Below is a small trained network, with its code and all its weights. Each question gives an input and a class and asks what happens when units are switched off, that is, made to give their printed mean instead of their output.

import numpy as np


def w(rows, s, z=0):
    codes = np.array(rows[::2]) - 128.0
    scale = np.full(codes.shape[1], s)
    scale[-1] = z or s
    return codes * scale


def f(y):
    return np.maximum(y, 0)


def log_softmax(a):
    a = a - a.max(-1, keepdims=True)
    return a - np.log(np.exp(a).sum(-1, keepdims=True))


def net(x, mask):
    res = np.array(x, float).reshape(1, 6) / 4 @ E
    y = f(res @ A[0][:, :-1].T + A[0][:, -1])
    res = res + np.where(mask, y, B[0][:, -1]) @ B[0][:, :-1]
    return log_softmax(res[-1] @ U[:, :-1].T + U[:, -1])


A, B = {}, {}
E = w([
[120,133,123,128,118,132,117,124,124,131,122],'x0',
[69,99,139,191,52,172,188,75,89,195,172],'x1',
[198,92,169,92,94,201,111,71,153,136,85],'x2',
[176,8,57,116,161,151,55,97,69,132,204],'x3',
[142,120,130,132,136,124,144,130,124,127,129],'x4',
[124,136,120,123,113,137,120,129,123,127,126],'x5',
],0.018)
A[0] = w([
[1,138,177,215,87,88,218,120,85,176,186,157],'N0',
[132,67,58,139,135,130,99,119,103,133,151,5],'N1',
[125,49,49,107,124,105,100,102,79,107,188,159],'N2',
[83,67,154,176,70,150,147,140,115,189,140,19],'N3',
[55,58,154,201,47,182,212,46,86,220,171,138],'N4',
[108,219,191,124,113,145,200,133,152,100,43,154],'N5',
[196,53,74,103,148,122,54,64,86,141,147,97],'N6',
[38,169,41,178,182,2,109,201,52,107,197,179],'N7',
[114,93,133,189,78,150,147,101,132,173,148,11],'N8',
[189,172,185,129,84,89,130,114,148,130,90,34],'N9',
[39,181,128,205,71,140,204,186,111,177,121,166],'N10',
],0.011,0.012)
B[0] = w([
[169,194,56,80,112,83,160,7,70,150,173,237],'N0',
[35,177,254,100,119,44,183,141,255,45,20,164],'N1',
[154,85,148,123,156,174,61,108,129,129,126,210],'N2',
[151,57,128,198,162,187,91,205,87,171,115,166],'N3',
[97,141,225,112,138,112,131,170,230,72,44,244],'N4',
[132,55,235,158,124,156,83,199,181,155,63,228],'N5',
[174,148,66,215,56,117,157,61,118,196,217,212],'N6',
[97,81,191,126,148,170,83,214,147,69,46,252],'N7',
[186,77,150,179,190,202,60,188,104,216,142,160],'N8',
[140,118,118,158,136,150,141,125,88,154,130,157],'N9',
[135,166,60,84,47,95,131,76,71,132,145,221],'N10',
],0.013,0.033)
U = w([
[46,160,203,116,125,75,177,167,190,104,79,225],'0',
[148,56,160,135,149,204,77,162,93,162,118,88],'1',
[145,194,16,72,125,65,197,2,52,140,221,3],'2',
],0.013,0.0031)

Each question gives the input, the list of numbers given to net, and the class t.
The units are the neurons (one row each of A and B). Each row of codes is followed by its name. A weight is (code - 128) times the scale printed after its matrix; where a second scale follows, it is the last column's (A, B and U).
mask holds one flag per neuron, in row order. A switched-off neuron (its flag False) gives its mean, the last column of its row in B, instead of its output. The means were averaged over made-up inputs and are rounded, as every weight is.
A unit's drop is (log p(t) with every unit on - log p(t) with that unit switched off) / (log p(t) with every unit on - log p(t) with every unit switched off).
The circuit of an input: a set's keep is (log p(t) with only the set's units on - log p(t) with every unit switched off) / (log p(t) with every unit on - log p(t) with every unit switched off). Starting from all 11 units, units are removed one at a time, each time the one whose removal leaves the highest keep (on an exact tie, the one counted first), for as long as the keep stays at least 0.8.
circuit, biggest first: the units of the circuit, biggest drop first
unit that matters most: the unit with the biggest drop
k most important neurons: the k neurons with the biggest drops, biggest first
drop when u is switched off: that unit's drop, to one decimal
input [-7,1,-7,4,-5,7], class 0: circuit, biggest first -> [N1]
input [2,0,3,-8,-8,-3], class 1: 3 most important neurons -> [N5 N4 N1]
input [2,3,0,2,-7,4], class 0: 2 most important neurons -> [N4 N5]
input [-4,4,-7,7,-8,-1], class 0: 2 most important neurons -> [N1 N4]
input [8,3,-3,0,-5,6], class 2: 3 most important neurons -> [N0 N5 N10]
input [-6,-4,1,-8,6,5], class 1: 4 most important neurons -> [N4 N1 N5 N9]
input [1,0,8,2,-1,4], class 2: circuit, biggest first -> [N7 N5]
input [-1,3,-2,-1,8,0], class 2: 2 most important neurons -> [N0 N5]
input [1,7,-1,-8,-6,8], class 2: 3 most important neurons -> [N0 N10 N7]
input [3,-1,2,7,-4,-2], class 2: 4 most important neurons -> [N6 N7 N5 N4]
input [-4,7,-3,-7,0,-5], class 2: 2 most important neurons -> [N0 N10]
input [-1,-4,-8,3,0,-7], class 1: 2 most important neurons -> [N4 N2]
input [-7,-1,2,-2,-6,5], class 1: 3 most important neurons -> [N4 N1 N0]
input [-5,0,1,8,3,8], class 2: circuit, biggest first -> [N6]
input [6,5,-1,2,-7,-7], class 0: 3 most important neurons -> [N4 N5 N6]
input [-7,-7,3,-6,-3,5], class 1: 4 most important neurons -> [N4 N1 N9 N5]
input [-4,-8,8,-5,-4,-5], class 1: drop when N1 is switched off -> 0.1
input [-7,-8,-7,1,-3,-3], class 1: drop when N1 is switched off -> 2.0
input [-1,7,-2,4,6,-5], class 0: drop when N1 is switched off -> 1.2
input [3,-7,7,7,-8,3], class 2: unit that matters most -> N6
